Below are the code and all the weights of a small trained network. Each question names an input and a target symbol and asks about switching units off, where a switched-off unit gives its printed mean instead of its output.

import numpy as np


def w(rows, s, z=0):
    codes = np.array(rows[::2]) - 128.0
    scale = np.full(codes.shape[1], s)
    scale[-1] = z or s
    return codes * scale


def f(y):
    return np.maximum(y, 0)


def softmax(a):
    e = np.exp(a - a.max(-1, keepdims=True))
    return e / e.sum(-1, keepdims=True)


def log_softmax(a):
    a = a - a.max(-1, keepdims=True)
    return a - np.log(np.exp(a).sum(-1, keepdims=True))


def net(x, mask):
    ids = ['αγδεθλπσψ'.index(c) for c in x.split()]
    T = len(ids)
    res = E[ids] + P[:T]
    u = 0
    for l in range(2):
        r = res
        for j in range(2):
            rows = slice(2 * j, 2 * j + 2)
            q, k, v = (r @ M[l][rows].T for M in (Q, K, V))
            z = softmax(np.where(np.tri(T) > 0, q @ k.T / 2**0.5, -1e9)) @ v
            o = O[l][rows]
            res = res + np.where(mask[u + j], z, o[:, -1]) @ o[:, :-1]
        u += 2
        y = f(res @ A[l][:, :-1].T + A[l][:, -1])
        res = res + np.where(mask[u : u + 8], y, B[l][:, -1]) @ B[l][:, :-1]
        u += 8
    return log_softmax(res[-1] @ U[:, :-1].T + U[:, -1])


Q, K, V, O, A, B = {}, {}, {}, {}, {}, {}
E = w([
[53,133,120,78],'α',
[95,106,122,177],'γ',
[53,112,145,94],'δ',
[49,114,148,85],'ε',
[75,52,181,94],'θ',
[96,84,152,132],'λ',
[49,173,128,159],'π',
[156,237,168,175],'σ',
[166,4,52,97],'ψ',
],0.021)
P = w([
[144,166,2,60],'0',
[167,168,54,17],'1',
[172,144,94,18],'2',
[175,142,94,67],'3',
[170,122,147,70],'4',
[152,100,143,110],'5',
[143,94,173,129],'6',
[143,86,184,158],'7',
[134,82,207,171],'8',
[121,74,218,192],'9',
[100,63,250,202],'10',
[116,73,224,241],'11',
[135,88,189,211],'12',
],0.0081)
Q[0] = w([
[115,146,107,77],'L0H1',
[251,88,162,69],'L0H1',
[120,148,153,122],'L0H2',
[213,178,148,114],'L0H2',
],0.011)
K[0] = w([
[249,119,157,41],'L0H1',
[148,97,12,67],'L0H1',
[104,97,201,151],'L0H2',
[134,254,65,36],'L0H2',
],0.008)
V[0] = w([
[106,110,86,89],'L0H1',
[3,92,111,80],'L0H1',
[167,69,107,130],'L0H2',
[93,126,80,170],'L0H2',
],0.0077)
O[0] = w([
[128,199,128,113,158],'L0H1',
[105,114,47,177,254],'L0H1',
[255,244,174,66,126],'L0H2',
[138,154,99,125,123],'L0H2',
],0.0085,0.0062)
A[0] = w([
[249,229,95,75,180],'L0N1',
[193,191,254,159,2],'L0N2',
[70,147,84,191,100],'L0N3',
[226,134,166,54,87],'L0N4',
[145,36,117,181,62],'L0N5',
[39,113,130,118,179],'L0N6',
[169,18,26,227,115],'L0N7',
[232,66,148,95,167],'L0N8',
],0.0088,0.0052)
B[0] = w([
[121,98,213,154,152],'L0N1',
[125,77,69,163,147],'L0N2',
[9,105,64,172,187],'L0N3',
[104,75,85,254,137],'L0N4',
[129,161,149,32,154],'L0N5',
[196,56,40,214,254],'L0N6',
[106,127,133,7,179],'L0N7',
[50,218,149,18,149],'L0N8',
],0.0064,0.009)
Q[1] = w([
[77,24,50,150],'L1H1',
[155,254,204,107],'L1H1',
[198,148,79,125],'L1H2',
[184,70,96,123],'L1H2',
],0.0072)
K[1] = w([
[190,177,203,230],'L1H1',
[248,255,83,87],'L1H1',
[149,18,132,207],'L1H2',
[178,108,66,171],'L1H2',
],0.0068)
V[1] = w([
[147,255,49,214],'L1H1',
[103,16,90,133],'L1H1',
[184,81,176,192],'L1H2',
[160,68,105,33],'L1H2',
],0.0082)
O[1] = w([
[5,87,189,99,158],'L1H1',
[144,170,109,171,245],'L1H1',
[76,86,145,173,49],'L1H2',
[150,197,99,69,145],'L1H2',
],0.011)
A[1] = w([
[150,160,138,87,1],'L1N1',
[132,114,70,82,56],'L1N2',
[41,86,126,133,119],'L1N3',
[127,250,136,180,201],'L1N4',
[50,77,142,72,119],'L1N5',
[142,197,165,92,159],'L1N6',
[193,175,153,104,25],'L1N7',
[131,144,28,118,67],'L1N8',
],0.012,0.0049)
B[1] = w([
[110,70,33,248,141],'L1N1',
[170,161,223,208,190],'L1N2',
[116,251,178,153,244],'L1N3',
[115,46,222,45,234],'L1N4',
[80,182,250,182,207],'L1N5',
[59,206,136,52,159],'L1N6',
[8,131,130,115,146],'L1N7',
[207,255,129,158,254],'L1N8',
],0.0061,0.0097)
U = w([
[157,165,206,126,199],'α',
[132,116,155,140,253],'γ',
[131,117,111,190,154],'δ',
[102,104,46,203,138],'ε',
[249,102,163,185,28],'θ',
[169,92,89,138,191],'λ',
[12,107,86,146,20],'π',
[94,46,231,128,113],'σ',
[161,140,197,2,12],'ψ',
],0.0075,0.0051)

Each question gives the input, a string of symbols that net reads in full, and the target symbol t.
The units are the heads (2 rows each of Q, K, V and O) and the neurons (one row each of A and B). Each row of codes is followed by its name. A weight is (code - 128) times the scale printed after its matrix; where a second scale follows, it is the last column's (O, A, B and U).
mask holds one flag per unit, layer by layer, with each layer's heads first. A switched-off unit (its flag False) gives its mean, the last column of its rows in O or B, instead of its output. The means were averaged over made-up inputs and are rounded, as every weight is.
A unit's drop is (log p(t) with every unit on - log p(t) with that unit switched off) / (log p(t) with every unit on - log p(t) with every unit switched off).
The circuit of an input: a set's keep is (log p(t) with only the set's units on - log p(t) with every unit switched off) / (log p(t) with every unit on - log p(t) with every unit switched off). Starting from the 12 units with the biggest drops (on a tie, the unit counted first), units are removed one at a time, each time the one whose removal leaves the highest keep (on an exact tie, the one counted first), for as long as the keep stays at least 0.8.
circuit, biggest first: the units of the circuit, biggest drop first
unit that matters most: the unit with the biggest drop
k most important neurons: the k neurons with the biggest drops, biggest first
k most important neurons of layer l: the k neurons of layer l with the biggest drops, biggest first
which heads matter: for each layer, one digit per head in row order, 1 if its drop is at least 0.15 and else 0, layers parted by /
input θ δ λ α π λ π ε, target π: which heads matter	10 / 10
input δ ε δ δ ψ θ σ, target ψ: which heads matter	00 / 01
input γ σ ψ α, target ψ: 2 most important neurons	L1N6; L0N6
input π π ε, target π: 2 most important neurons	L0N3; L0N6
input ε ε δ ψ ε ε δ θ θ δ θ δ, target θ: which heads matter	00 / 10
input π σ θ ε ψ λ δ π γ π, target π: which heads matter	11 / 10
input ψ δ σ, target ψ: 3 most important neurons	L0N6; L1N4; L0N8
input δ π σ δ, target σ: which heads matter	00 / 10
input δ θ π δ ψ, target α: 3 most important neurons	L1N2; L1N1; L0N8
input σ σ θ, target σ: 3 most important neurons of layer 0	L0N8; L0N1; L0N7
input σ θ δ σ δ δ ε λ λ ε θ θ, target θ: which heads matter	01 / 10
input σ ε δ λ ψ γ λ α λ δ θ θ, target θ: which heads matter	10 / 10
input δ δ δ ψ δ, target ψ: circuit, biggest first	L0H2; L1H2
input λ π ε σ π σ ψ, target α: unit that matters most	L1N5
input σ δ ε π θ δ ε δ ε σ, target σ: circuit, biggest first	L1N4; L1N8
input ε π α δ σ λ ε λ σ π δ δ δ, target ε: unit that matters most	L0H1
input ε γ θ δ σ, target σ: which heads matter	00 / 00
input α δ δ ε γ π δ δ π δ, target π: 2 most important neurons of layer 0	L0N3; L0N5
input α π θ θ λ ψ λ, target ψ: 2 most important neurons	L0N6; L1N4
input δ α α σ ε σ α α, target σ: 3 most important neurons of layer 0	L0N1; L0N3; L0N7
input δ δ π θ σ δ α ψ θ ψ ε, target ψ: circuit, biggest first	L1H2; L0N8; L0N7; L0N5
input σ σ δ, target σ: which heads matter	00 / 11
input σ ψ δ θ ε δ γ θ π δ σ σ π, target σ: which heads matter	10 / 00
input ε σ ε, target σ: circuit, biggest first	L1H1; L0N1
input σ δ δ δ δ δ ψ σ δ ψ π, target ψ: unit that matters most	L0N8
input λ δ π, target π: circuit, biggest first	L1H1; L0N3; L0H1
input δ δ ε δ σ λ, target σ: which heads matter	10 / 10
